Below is a small trained network, with its code and all its weights. Each question gives an input and a class and asks what happens when units are switched off, that is, made to give their printed mean instead of their output.

import numpy as np


def w(rows, s, z=0):
    codes = np.array(rows[::2]) - 128.0
    scale = np.full(codes.shape[1], s)
    scale[-1] = z or s
    return codes * scale


def f(y):
    return np.maximum(y, 0)


def log_softmax(a):
    a = a - a.max(-1, keepdims=True)
    return a - np.log(np.exp(a).sum(-1, keepdims=True))


def net(x, mask):
    res = np.array(x, float).reshape(1, 7) / 4 @ E
    y = f(res @ A[0][:, :-1].T + A[0][:, -1])
    res = res + np.where(mask, y, B[0][:, -1]) @ B[0][:, :-1]
    return log_softmax(res[-1] @ U[:, :-1].T + U[:, -1])


A, B = {}, {}
E = w([
[199,156,254,129],'x0',
[33,112,171,102],'x1',
[94,254,107,87],'x2',
[83,141,137,254],'x3',
[129,128,128,128],'x4',
[127,128,128,128],'x5',
[129,127,129,128],'x6',
],0.0076)
A[0] = w([
[111,165,134,116,116],'neuron 1',
[120,140,137,151,85],'neuron 2',
[113,197,127,106,74],'neuron 3',
[129,97,136,127,92],'neuron 4',
[149,123,110,71,78],'neuron 5',
[226,144,64,165,66],'neuron 6',
[135,114,122,65,81],'neuron 7',
[119,111,131,81,100],'neuron 8',
[152,128,106,83,77],'neuron 9',
[137,146,168,131,85],'neuron 10',
[133,135,175,128,59],'neuron 11',
[111,111,47,115,93],'neuron 12',
[146,7,140,137,95],'neuron 13',
[156,111,108,107,105],'neuron 14',
[118,126,91,133,96],'neuron 15',
[125,119,137,87,100],'neuron 16',
[121,143,133,163,111],'neuron 17',
[99,136,120,194,109],'neuron 18',
[133,138,205,120,75],'neuron 19',
[128,95,134,132,53],'neuron 20',
[159,131,148,138,118],'neuron 21',
[95,108,100,116,91],'neuron 22',
[125,60,120,140,117],'neuron 23',
[125,131,127,125,109],'neuron 24',
[143,134,124,98,103],'neuron 25',
[140,97,132,130,2],'neuron 26',
[138,85,137,74,103],'neuron 27',
[100,133,144,184,100],'neuron 28',
[35,94,190,90,80],'neuron 29',
[69,107,168,99,54],'neuron 30',
[111,128,86,131,91],'neuron 31',
[114,116,111,124,100],'neuron 32',
[101,95,80,125,86],'neuron 33',
[88,183,131,111,100],'neuron 34',
[150,147,174,122,112],'neuron 35',
[141,134,172,116,116],'neuron 36',
[127,140,133,169,93],'neuron 37',
[139,185,88,118,108],'neuron 38',
[94,103,97,112,93],'neuron 39',
],0.019,0.0078)
B[0] = w([
[150,157,137,119,166],'neuron 1',
[130,132,101,104,145],'neuron 2',
[173,190,149,120,184],'neuron 3',
[143,152,126,126,148],'neuron 4',
[111,125,70,113,175],'neuron 5',
[90,81,161,248,230],'neuron 6',
[104,133,67,107,175],'neuron 7',
[121,128,82,120,162],'neuron 8',
[114,133,94,118,167],'neuron 9',
[126,114,134,86,167],'neuron 10',
[135,99,160,110,160],'neuron 11',
[139,88,177,71,207],'neuron 12',
[179,229,142,91,254],'neuron 13',
[96,117,105,151,161],'neuron 14',
[133,114,152,104,160],'neuron 15',
[111,124,93,116,157],'neuron 16',
[116,138,93,99,169],'neuron 17',
[90,130,46,94,213],'neuron 18',
[147,90,158,84,201],'neuron 19',
[145,164,138,122,140],'neuron 20',
[129,102,151,117,178],'neuron 21',
[132,103,147,100,164],'neuron 22',
[151,158,158,182,200],'neuron 23',
[130,130,131,128,129],'neuron 24',
[121,120,93,147,156],'neuron 25',
[139,188,145,117,132],'neuron 26',
[98,131,67,123,184],'neuron 27',
[97,125,58,105,199],'neuron 28',
[111,94,155,254,212],'neuron 29',
[100,105,134,200,167],'neuron 30',
[146,100,148,103,167],'neuron 31',
[123,121,145,115,145],'neuron 32',
[134,102,161,82,181],'neuron 33',
[162,184,140,149,187],'neuron 34',
[123,101,150,81,194],'neuron 35',
[126,103,154,92,184],'neuron 36',
[118,131,84,108,168],'neuron 37',
[160,180,156,162,189],'neuron 38',
[125,105,152,97,169],'neuron 39',
],0.044,0.009)
U = w([
[123,255,163,89,55],'0',
[74,64,199,12,79],'1',
[20,147,34,68,116],'2',
[43,110,167,185,254],'3',
],0.0064,0.007)

Each question gives the input, the list of numbers given to net, and the class t.
The units are the neurons (one row each of A and B). Each row of codes is followed by its name. A weight is (code - 128) times the scale printed after its matrix; where a second scale follows, it is the last column's (A, B and U).
mask holds one flag per neuron, in row order. A switched-off neuron (its flag False) gives its mean, the last column of its row in B, instead of its output. The means were averaged over made-up inputs and are rounded, as every weight is.
A unit's drop is (log p(t) with every unit on - log p(t) with that unit switched off) / (log p(t) with every unit on - log p(t) with every unit switched off).
The circuit of an input: a set's keep is (log p(t) with only the set's units on - log p(t) with every unit switched off) / (log p(t) with every unit on - log p(t) with every unit switched off). Starting from the 12 units with the biggest drops (on a tie, the unit counted first), units are removed one at a time, each time the one whose removal leaves the highest keep (on an exact tie, the one counted first), for as long as the keep stays at least 0.8.
units of the circuit, in order: the units of the circuit, biggest drop first
unit that matters most: the unit with the biggest drop
k most important neurons: the k neurons with the biggest drops, biggest first
drop when u is switched off: that unit's drop, to one decimal
input [6,-7,5,2,1,1,7], class 3: 3 most important neurons	[neuron 6; neuron 13; neuron 12]
input [-6,-2,7,-2,7,-4,-7], class 0: unit that matters most	neuron 38
input [-5,-5,-6,-6,2,0,7], class 0: 4 most important neurons	[neuron 13; neuron 23; neuron 18; neuron 28]
input [-3,0,0,3,-1,-4,-5], class 1: 3 most important neurons	[neuron 27; neuron 7; neuron 5]
input [-5,7,-5,-5,-6,7,3], class 3: 3 most important neurons	[neuron 29; neuron 30; neuron 23]
input [7,8,-7,-7,-5,-3,3], class 3: 2 most important neurons	[neuron 29; neuron 30]
input [4,-3,-7,-8,5,-2,4], class 2: 4 most important neurons	[neuron 27; neuron 7; neuron 5; neuron 14]
input [2,3,1,-1,8,2,5], class 3: 2 most important neurons	[neuron 13; neuron 12]
input [2,3,6,8,4,3,-4], class 2: 2 most important neurons	[neuron 18; neuron 28]
input [3,-4,0,3,5,5,2], class 3: 2 most important neurons	[neuron 6; neuron 12]
input [5,-2,-5,-1,-7,2,0], class 0: 2 most important neurons	[neuron 13; neuron 12]
input [-8,7,-7,3,-6,-6,-2], class 1: 3 most important neurons	[neuron 33; neuron 12; neuron 39]
input [-1,-5,6,8,-6,-5,-2], class 2: 3 most important neurons	[neuron 18; neuron 13; neuron 28]
input [8,1,-1,7,-7,-6,-4], class 1: unit that matters most	neuron 19
input [4,3,0,4,-7,2,-8], class 1: 3 most important neurons	[neuron 19; neuron 6; neuron 27]
input [-1,0,2,0,5,1,-4], class 0: units of the circuit, in order	[neuron 6; neuron 18]
input [6,-5,-5,7,-7,-5,0], class 2: 3 most important neurons	[neuron 28; neuron 18; neuron 12]
input [-7,0,-4,5,3,-5,3], class 1: drop when neuron 34 is switched off	0.0
input [-7,-5,-3,5,-7,7,0], class 1: drop when neuron 12 is switched off	0.1
input [-6,-6,5,6,0,-6,-7], class 1: drop when neuron 29 is switched off	0.8
input [-2,-7,-6,7,-3,1,2], class 2: drop when neuron 3 is switched off	0.3
input [3,8,-7,-6,-5,-7,-4], class 3: units of the circuit, in order	[neuron 29]
